Rows and roughly how far along a hidden order each lies, from 0 to 9
[-1.18  0.66 -0.85 -0.29 -3.47  1.71 -1.28  0.59  0.21 -0.67  3.14  0.33
  0.05 -1.40 -1.15 -1.13 -1.27 -1.73  0.19] -> 5
[ 0.23  2.18 -1.81 -0.15 -3.61  1.30 -0.68  1.06  1.15  1.35  4.21  0.09
  0.24  1.19 -0.69  0.24 -1.19 -1.76 -0.14] -> 4
[-1.06  0.73 -1.59 -0.26 -2.17  2.70 -0.76  0.40  0.07  0.16  3.54 -0.51
 -0.08 -0.76 -1.64 -2.83 -1.43 -1.33 -0.35] -> 4
[-0.15 -0.17 -2.90  0.30 -2.74  0.40 -0.14  1.43  0.17  1.05  4.03  0.55
  0.78  3.17 -2.29 -1.95 -0.59 -2.33 -0.75] -> 0
[-1.03  0.77 -0.63 -0.40 -0.45  3.55 -0.75 -0.39  0.79  0.86  1.90 -1.04
 -0.66 -1.79 -0.32 -2.88 -1.61  0.21 -0.15] -> 5
[-1.24  0.35  1.58 -0.32 -1.68  0.45 -1.34 -0.50  0.57 -1.46 -1.20  0.32
 -0.48 -2.72  0.83  0.71 -0.78  0.17  0.99] -> 8
[-0.19  0.44 -2.90  0.20 -3.19  0.68 -0.33  1.52  0.46  1.19  4.42  0.55
  0.71  2.61 -2.04 -1.28 -0.75 -2.55 -0.64] -> 1
[-1.83 -0.40  0.36 -0.24 -4.04  0.57 -2.03  0.41 -0.32 -2.40  1.01  0.86
 -0.07 -2.91 -0.78 -0.53 -0.74 -1.81  0.83] -> 7
[ 0.47  0.11  0.19  0.11  1.15 -0.64  0.55 -0.64 -0.58 -0.67 -0.91 -0.63
  0.52  1.22  0.12  0.10 -0.45  0.71 -0.03] -> 5
[-0.83  0.89 -2.73 -0.11 -3.26  3.02 -0.82  1.14  1.03  1.78  5.26 -0.10
 -0.01  0.67 -1.90 -3.12 -1.51 -1.99 -0.63] -> 2
[-1.98  0.47 -2.06 -0.40 -2.98  4.22 -1.55  0.61  0.20  0.20  4.83 -0.55
 -0.33 -1.69 -2.28 -4.36 -1.92 -1.96 -0.42] -> 4
[-1.12  0.32 -2.37 -0.12 -3.11  2.56 -0.76  1.01  0.02  0.37  4.74 -0.11
  0.19 -0.46 -2.26 -3.24 -1.34 -2.33 -0.58] -> 2
[ 0.19  1.48 -1.99 -0.07 -2.27  1.33 -0.30  0.78  0.88  1.62  3.83 -0.20
  0.30  1.39 -0.97 -0.97 -1.05 -1.35 -0.43] -> 3
[-2.02  0.50  1.10 -0.48 -3.47  1.81 -2.37  0.02  0.76 -1.67  0.83  0.59
 -0.68 -4.47  0.25 -0.28 -1.21 -0.97  1.04] -> 8
[-1.93 -1.21  1.09 -0.19 -1.80  0.18 -1.50 -0.38 -0.92 -3.21 -0.86  0.45
 -0.08 -3.20 -0.49 -1.05 -0.49 -0.61  0.82] -> 8
[-5.69  0.02 -0.01 -1.30 -8.69  8.08 -5.21  1.06  1.10 -2.25  6.79  0.65
 -1.95 -9.99 -2.57 -6.15 -3.15 -3.85  1.04] -> 9
[ 0.03  0.59 -2.50  0.18 -1.89  0.99 -0.01  1.02  0.53  1.46  3.50  0.10
  0.56  3.10 -1.39 -1.51 -0.71 -1.54 -0.65] -> 1
[-3.58  0.33 -0.17 -0.76 -7.53  3.65 -3.79  1.19  0.75 -2.20  4.58  1.37
 -0.87 -6.32 -1.52 -1.75 -1.94 -3.53  1.11] -> 8
[ 1.65  1.19 -0.34  0.23  1.50 -1.77  1.13 -0.47 -0.16  0.42 -0.83 -0.62
  0.87  3.70  0.79  1.87 -0.63  0.96 -0.22] -> 4
[ 0.15  0.72 -2.17  0.12 -0.88  1.18  0.10  0.58  0.68  1.68  2.98 -0.34
  0.33  2.05 -1.10 -1.67 -0.96 -0.90 -0.63] -> 1
[-0.44  1.20 -0.24 -0.27  0.34  2.26 -0.41 -0.50  1.00  0.87  1.01 -0.83
 -0.40 -1.20  0.21 -1.36 -1.34  0.33 -0.01] -> 5
[ 1.06  0.57 -2.06  0.45 -1.15 -1.91  0.65  0.91 -0.25  0.57  2.07  0.39
  1.28  4.53 -0.95  1.22  0.13 -1.30 -0.53] -> 2
[-0.51  0.33 -3.17  0.15 -3.46  1.70 -0.55  1.57  0.75  1.67  4.61  0.40
  0.41  2.12 -2.17 -2.56 -0.90 -2.42 -0.78] -> 0
